Below is a small trained network, with its code and all its weights. Each question gives an input and a class and asks what happens when units are switched off, that is, made to give their printed mean instead of their output.

import numpy as np


def w(rows, s, z=0):
    codes = np.array(rows[::2]) - 128.0
    scale = np.full(codes.shape[1], s)
    scale[-1] = z or s
    return codes * scale


def norm(h):
    return h / np.sqrt((h * h).mean(-1, keepdims=True) + 1e-5)


def f(y):
    return np.maximum(y, 0)


def log_softmax(a):
    a = a - a.max(-1, keepdims=True)
    return a - np.log(np.exp(a).sum(-1, keepdims=True))


def net(x, mask):
    res = np.array(x, float).reshape(1, 3) / 4 @ E
    u = 0
    for l in range(3):
        y = f(norm(res) @ A[l][:, :-1].T + A[l][:, -1])
        res = res + np.where(mask[u : u + 8], y, B[l][:, -1]) @ B[l][:, :-1]
        u += 8
    return log_softmax(norm(res)[-1] @ U[:, :-1].T + U[:, -1])


A, B = {}, {}
E = w([
[45,97,254,100,155],'x0',
[167,226,88,124,198],'x1',
[43,219,60,38,105],'x2',
],0.0099)
A[0] = w([
[72,122,137,102,170,139],'0.n1',
[155,103,228,41,145,253],'0.n2',
[92,156,172,147,52,69],'0.n3',
[94,74,157,57,2,51],'0.n4',
[131,170,194,164,162,199],'0.n5',
[136,47,192,192,173,225],'0.n6',
[213,80,87,198,62,245],'0.n7',
[141,69,117,151,58,6],'0.n8',
],0.0082,0.0025)
B[0] = w([
[149,102,101,123,149,179],'0.n1',
[148,137,101,156,163,234],'0.n2',
[110,8,87,145,167,156],'0.n3',
[104,72,153,134,187,204],'0.n4',
[163,79,129,133,113,196],'0.n5',
[184,255,104,193,47,254],'0.n6',
[37,123,162,91,83,240],'0.n7',
[29,116,109,160,56,163],'0.n8',
],0.0096,0.0064)
A[1] = w([
[134,163,229,124,83,172],'1.n1',
[183,79,177,83,205,120],'1.n2',
[67,118,189,65,104,106],'1.n3',
[229,154,136,115,3,89],'1.n4',
[173,185,212,201,151,198],'1.n5',
[188,125,2,23,99,252],'1.n6',
[126,215,83,102,97,193],'1.n7',
[80,204,175,148,201,153],'1.n8',
],0.0082,0.0021)
B[1] = w([
[177,141,48,119,216,195],'1.n1',
[127,4,94,172,127,158],'1.n2',
[184,125,155,148,171,186],'1.n3',
[128,121,167,70,148,229],'1.n4',
[214,148,132,115,73,254],'1.n5',
[9,170,99,134,248,244],'1.n6',
[154,151,73,37,97,233],'1.n7',
[128,46,103,174,1,199],'1.n8',
],0.0082,0.0054)
A[2] = w([
[203,157,134,77,73,158],'2.n1',
[124,36,174,41,184,245],'2.n2',
[64,116,116,127,136,46],'2.n3',
[73,139,23,155,193,122],'2.n4',
[193,132,231,146,159,121],'2.n5',
[178,142,206,158,131,51],'2.n6',
[157,191,57,140,222,254],'2.n7',
[80,158,108,250,136,195],'2.n8',
],0.011,0.0024)
B[2] = w([
[160,104,126,206,166,211],'2.n1',
[142,90,152,255,198,208],'2.n2',
[200,161,170,164,120,186],'2.n3',
[157,92,129,61,190,254],'2.n4',
[215,215,79,205,116,205],'2.n5',
[158,244,59,132,113,192],'2.n6',
[90,106,88,110,117,255],'2.n7',
[47,143,104,96,102,185],'2.n8',
],0.0098,0.0067)
U = w([
[254,197,76,235,123,251],'0',
[169,201,219,63,163,4],'1',
[82,89,115,188,65,116],'2',
[79,162,8,25,248,191],'3',
[96,47,179,179,239,164],'4',
],0.0084,0.0044)

Each question gives the input, the list of numbers given to net, and the class t.
The units are the neurons (one row each of A and B). Each row of codes is followed by its name. A weight is (code - 128) times the scale printed after its matrix; where a second scale follows, it is the last column's (A, B and U).
mask holds one flag per neuron, layer by layer. A switched-off neuron (its flag False) gives its mean, the last column of its row in B, instead of its output. The means were averaged over made-up inputs and are rounded, as every weight is.
A unit's drop is (log p(t) with every unit on - log p(t) with that unit switched off) / (log p(t) with every unit on - log p(t) with every unit switched off).
The circuit of an input: a set's keep is (log p(t) with only the set's units on - log p(t) with every unit switched off) / (log p(t) with every unit on - log p(t) with every unit switched off). Starting from the 12 units with the biggest drops (on a tie, the unit counted first), units are removed one at a time, each time the one whose removal leaves the highest keep (on an exact tie, the one counted first), for as long as the keep stays at least 0.8.
units of the circuit, in order: the units of the circuit, biggest drop first
most important unit: the unit with the biggest drop
top k neurons: the k neurons with the biggest drops, biggest first
k most important neurons of layer l: the k neurons of layer l with the biggest drops, biggest first
drop when u is switched off: that unit's drop, to one decimal
input [-4,-1,-1], class 3: units of the circuit, in order : (2.n2 2.n5)
input [-1,-4,5], class 4: units of the circuit, in order : (0.n6 0.n4 2.n2)
input [0,-5,-2], class 2: 2 most important neurons of layer 0 : (0.n8 0.n6)
input [1,-1,3], class 4: units of the circuit, in order : (0.n6 2.n2)
input [-1,-4,0], class 2: top 2 neurons : (0.n8 1.n6)
input [0,-5,-3], class 2: units of the circuit, in order : (0.n8 0.n7)
input [-3,-7,8], class 4: top neuron : (0.n6)
input [-4,-3,0], class 2: top 2 neurons : (0.n7 0.n8)
input [-8,0,-5], class 2: 4 most important neurons of layer 0 : (0.n7 0.n2 0.n1 0.n8)
input [-2,-6,-5], class 2: top 4 neurons : (0.n8 0.n7 2.n5 2.n8)
input [8,8,1], class 0: top 2 neurons : (1.n6 1.n5)
input [-2,-5,-5], class 2: top 3 neurons : (0.n8 0.n7 2.n5)
input [-1,4,-1], class 3: top 3 neurons : (0.n6 1.n6 0.n4)
input [-6,-4,-1], class 2: most important unit : 0.n7
input [-5,-8,7], class 4: top 3 neurons : (0.n6 0.n4 2.n6)
input [-6,-4,0], class 2: top 2 neurons : (0.n7 0.n8)
input [5,-6,-4], class 0: drop when 0.n6 is switched off : 0.3
input [-6,5,4], class 3: drop when 0.n6 is switched off : 0.0
input [-4,-7,5], class 4: drop when 0.n4 is switched off : 0.5
input [2,-8,-6], class 0: 3 most important neurons of layer 2 : (2.n5 2.n6 2.n7)
input [-7,-4,-4], class 2: top neuron : (0.n7)
